Below is a small trained network, with its code and all its weights. Each question gives an input and a class and asks what happens when units are switched off, that is, made to give their printed mean instead of their output.

import numpy as np


def w(rows, s, z=0):
    codes = np.array(rows[::2]) - 128.0
    scale = np.full(codes.shape[1], s)
    scale[-1] = z or s
    return codes * scale


def f(y):
    return np.maximum(y, 0)


def log_softmax(a):
    a = a - a.max(-1, keepdims=True)
    return a - np.log(np.exp(a).sum(-1, keepdims=True))


def net(x, mask):
    res = np.array(x, float).reshape(1, 5) / 4 @ E
    y = f(res @ A[0][:, :-1].T + A[0][:, -1])
    res = res + np.where(mask, y, B[0][:, -1]) @ B[0][:, :-1]
    return log_softmax(res[-1] @ U[:, :-1].T + U[:, -1])


A, B = {}, {}
E = w([
[164,187,101,53,147,206,184,146,5,124],'x0',
[155,180,137,104,87,55,1,88,43,101],'x1',
[121,90,224,117,63,200,125,55,126,78],'x2',
[86,190,125,38,111,119,177,156,113,15],'x3',
[157,133,117,111,232,153,214,130,93,75],'x4',
],0.0077)
A[0] = w([
[131,147,125,87,218,223,231,122,98,116,146],'N0',
[192,131,85,198,147,88,59,135,112,228,146],'N1',
[232,84,120,177,112,71,81,100,135,173,94],'N2',
[97,137,205,156,97,114,73,93,147,84,190],'N3',
[172,127,145,124,123,199,206,100,62,67,169],'N4',
[140,168,82,2,186,180,143,166,58,105,253],'N5',
[99,67,194,154,60,145,135,98,176,155,148],'N6',
[115,122,61,121,200,57,169,212,168,97,209],'N7',
[104,81,140,201,173,141,157,154,149,169,194],'N8',
[59,105,77,159,117,142,189,136,210,109,202],'N9',
[121,136,170,118,139,95,46,57,135,134,122],'N10',
],0.0082,0.0033)
B[0] = w([
[174,108,88,151,74,185,207,46,99,99,246],'N0',
[143,72,27,170,56,151,68,141,91,86,222],'N1',
[135,112,120,226,125,106,126,128,143,133,200],'N2',
[123,128,245,197,120,74,104,89,102,95,204],'N3',
[183,99,111,92,68,137,241,160,104,74,213],'N4',
[206,244,35,3,94,91,156,114,113,140,247],'N5',
[64,90,207,112,138,156,62,182,231,173,206],'N6',
[212,142,36,132,56,20,99,121,205,221,227],'N7',
[96,66,114,195,85,173,100,156,151,93,206],'N8',
[98,67,83,96,113,73,70,220,175,209,205],'N9',
[120,163,131,195,129,126,162,39,74,111,192],'N10',
],0.007,0.011)
U = w([
[39,59,189,119,154,171,97,254,212,179,73],'0',
[150,109,219,131,171,126,149,87,117,63,158],'1',
[19,132,193,163,143,115,65,97,145,128,8],'2',
[166,148,90,68,139,196,193,136,116,106,130],'3',
[129,80,44,210,102,120,93,142,155,163,166],'4',
[100,177,92,69,107,108,35,182,89,78,148],'5',
[153,176,76,54,137,20,98,188,168,187,152],'6',
],0.0082,0.0018)

Each question gives the input, the list of numbers given to net, and the class t.
The units are the neurons (one row each of A and B). Each row of codes is followed by its name. A weight is (code - 128) times the scale printed after its matrix; where a second scale follows, it is the last column's (A, B and U).
mask holds one flag per neuron, in row order. A switched-off neuron (its flag False) gives its mean, the last column of its row in B, instead of its output. The means were averaged over made-up inputs and are rounded, as every weight is.
A unit's drop is (log p(t) with every unit on - log p(t) with that unit switched off) / (log p(t) with every unit on - log p(t) with every unit switched off).
The circuit of an input: a set's keep is (log p(t) with only the set's units on - log p(t) with every unit switched off) / (log p(t) with every unit on - log p(t) with every unit switched off). Starting from all 11 units, units are removed one at a time, each time the one whose removal leaves the highest keep (on an exact tie, the one counted first), for as long as the keep stays at least 0.8.
units of the circuit, in order: the units of the circuit, biggest drop first
most important unit: the unit with the biggest drop
top k neurons: the k neurons with the biggest drops, biggest first
drop when u is switched off: that unit's drop, to one decimal
input [5,-1,6,-5,-3], class 1: most important unit : N9
input [0,1,8,4,1], class 1: units of the circuit, in order : (N3 N7)
input [2,5,-4,3,-8], class 5: units of the circuit, in order : (N7 N9)
input [7,3,-4,-2,-7], class 5: top 3 neurons : (N7 N1 N9)
input [6,7,0,-6,0], class 5: top 4 neurons : (N7 N0 N8 N5)
input [4,4,8,3,-8], class 1: units of the circuit, in order : (N9 N3)
input [2,-8,-7,5,3], class 6: top 3 neurons : (N7 N9 N5)
input [-5,6,7,0,5], class 2: top 2 neurons : (N0 N5)
input [-6,-1,4,1,-8], class 2: top 2 neurons : (N3 N10)
input [-3,-7,-2,7,4], class 6: top 2 neurons : (N7 N9)
input [3,-4,-7,5,5], class 6: top 3 neurons : (N7 N5 N9)
input [4,7,5,4,2], class 3: top 2 neurons : (N4 N5)
input [-7,-1,4,7,-5], class 2: drop when N9 is switched off : -0.2
input [0,-2,6,-8,-5], class 0: units of the circuit, in order : (N6)
input [-6,-5,-2,8,5], class 6: drop when N7 is switched off : 0.2
input [-5,-1,4,1,7], class 0: drop when N5 is switched off : 0.4
input [8,3,-3,1,-2], class 3: top 2 neurons : (N7 N9)
